Below is a small trained network, with its code and all its weights. Each question gives an input and a target symbol and asks what happens when units are switched off, that is, made to give their printed mean instead of their output.

import numpy as np


def w(rows, s, z=0):
    codes = np.array(rows[::2]) - 128.0
    scale = np.full(codes.shape[1], s)
    scale[-1] = z or s
    return codes * scale


def f(y):
    return np.maximum(y, 0)


def softmax(a):
    e = np.exp(a - a.max(-1, keepdims=True))
    return e / e.sum(-1, keepdims=True)


def log_softmax(a):
    a = a - a.max(-1, keepdims=True)
    return a - np.log(np.exp(a).sum(-1, keepdims=True))


def net(x, mask):
    ids = ['βγεζηθλμξπσφψ'.index(c) for c in x.split()]
    T = len(ids)
    res = E[ids] + P[:T]
    r = res
    for j in range(2):
        rows = slice(3 * j, 3 * j + 3)
        q, k, v = (r @ M[0][rows].T for M in (Q, K, V))
        z = softmax(np.where(np.tri(T) > 0, q @ k.T / 3**0.5, -1e9)) @ v
        o = O[0][rows]
        res = res + np.where(mask[j], z, o[:, -1]) @ o[:, :-1]
    y = f(res @ A[0][:, :-1].T + A[0][:, -1])
    res = res + np.where(mask[2:6], y, B[0][:, -1]) @ B[0][:, :-1]
    return log_softmax(res[-1] @ U[:, :-1].T + U[:, -1])


Q, K, V, O, A, B = {}, {}, {}, {}, {}, {}
E = w([
[108,94,166,110,172,100],'β',
[69,168,49,164,135,75],'γ',
[100,150,115,153,79,115],'ε',
[104,151,105,58,84,186],'ζ',
[101,140,33,136,187,122],'η',
[116,139,105,122,53,202],'θ',
[110,80,165,115,61,137],'λ',
[133,98,147,232,51,123],'μ',
[177,70,2,84,191,121],'ξ',
[206,134,110,108,119,193],'π',
[140,133,130,199,138,126],'σ',
[121,98,97,67,102,77],'φ',
[112,186,137,123,139,152],'ψ',
],0.027)
P = w([
[124,184,138,170,151,34],'0',
[165,80,110,91,113,101],'1',
[68,31,10,201,39,246],'2',
[136,201,137,133,145,34],'3',
[157,63,122,97,146,93],'4',
[27,25,28,196,60,204],'5',
[138,202,137,110,136,37],'6',
[150,46,126,107,167,96],'7',
[2,24,38,180,65,176],'8',
],0.011)
Q[0] = w([
[154,117,139,137,130,43],'h1',
[176,1,119,138,165,69],'h1',
[174,160,179,131,145,97],'h1',
[188,187,73,158,196,202],'h2',
[117,57,93,116,189,156],'h2',
[164,61,158,155,69,184],'h2',
],0.01)
K[0] = w([
[86,33,72,161,154,124],'h1',
[236,50,122,140,160,63],'h1',
[180,110,162,140,206,170],'h1',
[188,150,48,154,149,174],'h2',
[132,94,154,114,247,151],'h2',
[151,108,209,165,109,162],'h2',
],0.011)
V[0] = w([
[142,106,174,186,174,134],'h1',
[184,166,68,135,171,156],'h1',
[155,172,151,98,154,134],'h1',
[237,135,174,93,67,2],'h2',
[157,77,194,105,140,141],'h2',
[39,207,117,203,99,198],'h2',
],0.0089)
O[0] = w([
[135,113,182,163,175,105,60],'h1',
[113,110,76,196,182,185,84],'h1',
[109,160,170,2,160,46,3],'h1',
[121,119,243,133,151,154,161],'h2',
[124,142,126,85,172,242,101],'h2',
[163,201,110,136,31,117,66],'h2',
],0.0067,0.0047)
A[0] = w([
[139,215,151,145,204,50,2],'n1',
[91,134,144,143,72,63,159],'n2',
[157,99,151,198,161,22,67],'n3',
[155,251,196,182,176,84,142],'n4',
],0.011,0.006)
B[0] = w([
[94,180,65,212,121,227,168],'n1',
[62,117,150,72,223,167,255],'n2',
[192,161,155,112,185,149,231],'n3',
[133,129,115,140,7,47,193],'n4',
],0.014,0.0091)
U = w([
[83,164,121,119,180,140,2],'β',
[114,80,84,175,142,205,193],'γ',
[85,65,49,191,51,156,156],'ε',
[148,117,169,89,186,77,33],'ζ',
[96,138,117,91,101,28,132],'η',
[154,69,193,147,53,102,164],'θ',
[157,181,187,162,153,215,91],'λ',
[122,112,95,27,117,59,90],'μ',
[213,124,98,97,157,197,49],'ξ',
[149,96,78,192,118,32,156],'π',
[250,89,122,129,98,97,174],'σ',
[46,104,157,151,133,121,164],'φ',
[132,160,112,84,110,195,94],'ψ',
],0.012,0.0084)

Each question gives the input, a string of symbols that net reads in full, and the target symbol t.
The units are the heads (3 rows each of Q, K, V and O) and the neurons (one row each of A and B). Each row of codes is followed by its name. A weight is (code - 128) times the scale printed after its matrix; where a second scale follows, it is the last column's (O, A, B and U).
mask holds one flag per unit, heads first, then neurons. A switched-off unit (its flag False) gives its mean, the last column of its rows in O or B, instead of its output. The means were averaged over made-up inputs and are rounded, as every weight is.
A unit's drop is (log p(t) with every unit on - log p(t) with that unit switched off) / (log p(t) with every unit on - log p(t) with every unit switched off).
The circuit of an input: a set's keep is (log p(t) with only the set's units on - log p(t) with every unit switched off) / (log p(t) with every unit on - log p(t) with every unit switched off). Starting from all 6 units, units are removed one at a time, each time the one whose removal leaves the highest keep (on an exact tie, the one counted first), for as long as the keep stays at least 0.8.
units of the circuit, in order: the units of the circuit, biggest drop first
most important unit: the unit with the biggest drop
top k neurons: the k neurons with the biggest drops, biggest first
which heads matter: for each layer, one digit per head in row order, 1 if its drop is at least 0.15 and else 0, layers parted by /
input γ β ψ σ ζ ξ, target ε: units of the circuit, in order => [n2 n3]
input π φ ζ, target ε: units of the circuit, in order => [n2]
input σ ζ π λ σ λ σ θ λ, target φ: units of the circuit, in order => [n2 h1]
input λ γ β μ ψ, target η: units of the circuit, in order => [n4 h2]
input β γ λ σ θ λ σ μ, target λ: which heads matter => 10
input β σ θ μ, target θ: which heads matter => 01
input β β ζ λ β ε λ μ λ, target φ: units of the circuit, in order => [h1 n2]
input γ φ β λ φ η μ θ ξ, target ε: units of the circuit, in order => [n3 n2]
input π φ ξ β β σ ξ θ η, target ε: top 2 neurons => [n2 n3]
input π λ λ ζ, target μ: units of the circuit, in order => [h1 n1]
input η λ ε σ η β, target ε: units of the circuit, in order => [h2 n2]
input λ θ γ μ π μ, target γ: which heads matter => 00
input β μ γ μ ζ μ λ γ, target β: top 3 neurons => [n2 n3 n4]
input λ φ ψ ζ, target μ: units of the circuit, in order => [n1 h1]
input β η γ β θ μ β β μ, target γ: units of the circuit, in order => [n2]
input σ β σ λ μ, target λ: which heads matter => 00
input ψ σ γ φ, target ζ: which heads matter => 01
input μ μ φ ε ξ, target γ: which heads matter => 11
input μ η β ζ σ ψ, target ε: top 2 neurons => [n3 n2]
input ε ζ β ξ ε π, target ε: units of the circuit, in order => [n3 n2]
input η φ ψ ε η π μ π β, target ε: most important unit => h2
input φ μ β η φ ζ γ, target β: top 2 neurons => [n2 n1]
input ζ θ θ μ μ φ φ ε μ, target φ: units of the circuit, in order => [n2 h2]
input γ μ η φ β η π, target σ: top 2 neurons => [n2 n1]
input π β σ σ ζ γ η, target γ: top 3 neurons => [n1 n3 n4]
input ψ ε η, target ε: which heads matter => 01
input μ μ β μ ψ, target η: most important unit => n4
input σ λ ξ β γ λ μ φ, target γ: which heads matter => 11
input γ γ ζ μ, target θ: which heads matter => 01
input β λ σ γ λ β μ θ, target ε: which heads matter => 00
